In the rows, 128 means zero.
Each row has a class, written as a number after it.
[119 130 132 122 129 132 136 134 128 138 134 131 127 123 125 128 124 129
 109 124 114 124 137 129 131 135 137 125 122 133 127 117 134 121 123 119
 151 121 131 139 126 126 126 126 124 135 122 135]	1
[125 130 130 118 125 128 130 136 125 130 131 133 130 123 128 128 127 128
 121 131 113 131 131 131 135 138 138 124 120 135 124 113 133 125 125 127
 135 122 125 146 125 134 127 132 132 129 118 132]	0
[134 133 121 130 128 126 132 142 111 128 130 132 131 118 122 125 123 126
 115 126 105 136 127 124 140 143 145 127 119 142 125 112 142 123 124 135
 121 120 133 168 125 135 133 131 126 128 121 135]	1
[131 130 129 129 122 128 131 141 122 127 127 131 131 121 125 129 126 127
 126 131 113 135 128 137 136 142 143 125 123 136 124 116 141 124 129 137
 125 122 128 156 125 136 133 132 133 127 119 135]	0
[132 127 131 126 123 124 130 134 120 124 125 133 133 122 125 127 130 124
 125 131 112 137 125 135 136 137 140 128 123 138 125 118 141 126 128 137
 117 121 127 160 126 138 133 130 132 125 120 133]	0
[133 131 129 129 129 128 133 138 120 128 128 133 129 121 127 127 123 125
 117 129 108 133 136 127 137 140 143 127 121 139 128 112 139 121 122 131
 128 123 131 165 125 135 130 129 125 126 123 136]	1
[142 129 125 134 127 128 130 143 122 128 129 131 135 120 128 126 122 124
 120 135 110 140 130 133 137 142 142 127 121 144 125 112 140 121 126 136
 127 121 133 172 129 139 133 130 123 133 124 136]	1
[127 135 131 124 132 132 137 137 124 133 133 132 128 118 122 129 121 127
 111 127 102 126 133 123 137 141 143 127 118 139 128 112 142 123 118 123
 138 128 132 156 127 130 129 130 126 130 116 136]	1
[131 130 129 131 127 126 130 141 122 130 127 131 137 124 127 130 125 124
 124 128 117 133 130 135 132 141 141 125 124 134 126 116 137 126 130 137
 128 122 132 159 126 132 134 136 131 129 121 134]	0
[130 136 131 125 129 132 135 144 122 131 139 134 133 116 122 129 121 128
 115 131  98 131 132 120 137 140 144 128 117 144 127 113 147 121 121 124
 131 123 131 165 126 134 131 129 123 127 120 139]	1
[129 133 135 126 130 130 136 137 123 129 132 134 131 121 128 129 123 127
 112 130 103 132 132 124 138 140 142 127 120 138 125 113 140 120 121 122
 134 121 128 154 126 133 129 128 124 130 122 137]	1
[131 131 129 128 123 123 131 139 120 126 129 134 131 120 127 127 126 126
 122 129 115 135 130 134 135 143 142 126 122 135 126 114 135 124 127 136
 125 122 127 160 127 136 130 130 130 129 120 135]	0
[130 121 125 140 132 126 126 134 124 131 124 128 119 127 135 126 121 125
 133 130 135 128 133 146 125 133 134 125 130 126 126 118 128 124 131 138
 137 127 132 139 129 131 129 128 128 134 139 130]	1
[130 133 130 125 126 126 129 140 123 125 129 134 132 121 124 130 127 122
 121 130 111 136 126 130 140 141 140 128 122 138 127 117 137 124 126 133
 125 121 128 159 124 135 132 133 131 126 118 135]	0
[129 127 128 130 128 127 134 134 124 130 127 131 132 124 125 125 122 127
 117 130 120 132 130 133 134 139 138 123 122 134 125 116 135 120 123 133
 136 122 131 152 127 133 132 130 125 134 124 135]	1
[127 130 130 129 128 131 135 140 124 137 133 135 128 120 126 127 121 130
 112 129 106 131 133 128 136 140 141 125 119 138 128 109 139 122 125 127
 139 122 132 162 126 133 137 130 122 133 124 135]	1
[126 128 126 123 124 128 134 138 121 129 131 134 131 120 124 129 126 125
 116 128 115 131 132 134 132 139 139 125 123 134 121 115 139 125 125 131
 137 122 128 159 126 134 128 133 131 128 118 139]	0
[133 122 126 141 126 125 128 138 124 132 121 130 129 130 132 129 123 124
 125 109 125 130 128 146 129 137 140 125 129 129 129 113 131 122 130 139
 138 120 134 151 127 132 130 128 124 136 132 132]	1
[127 129 130 121 127 132 132 138 125 129 130 125 129 123 127 125 126 123
 115 128 115 131 132 135 137 140 143 115 120 135 126 114 139 122 126 129
 136 125 131 153 127 134 130 133 128 130 119 135]	0
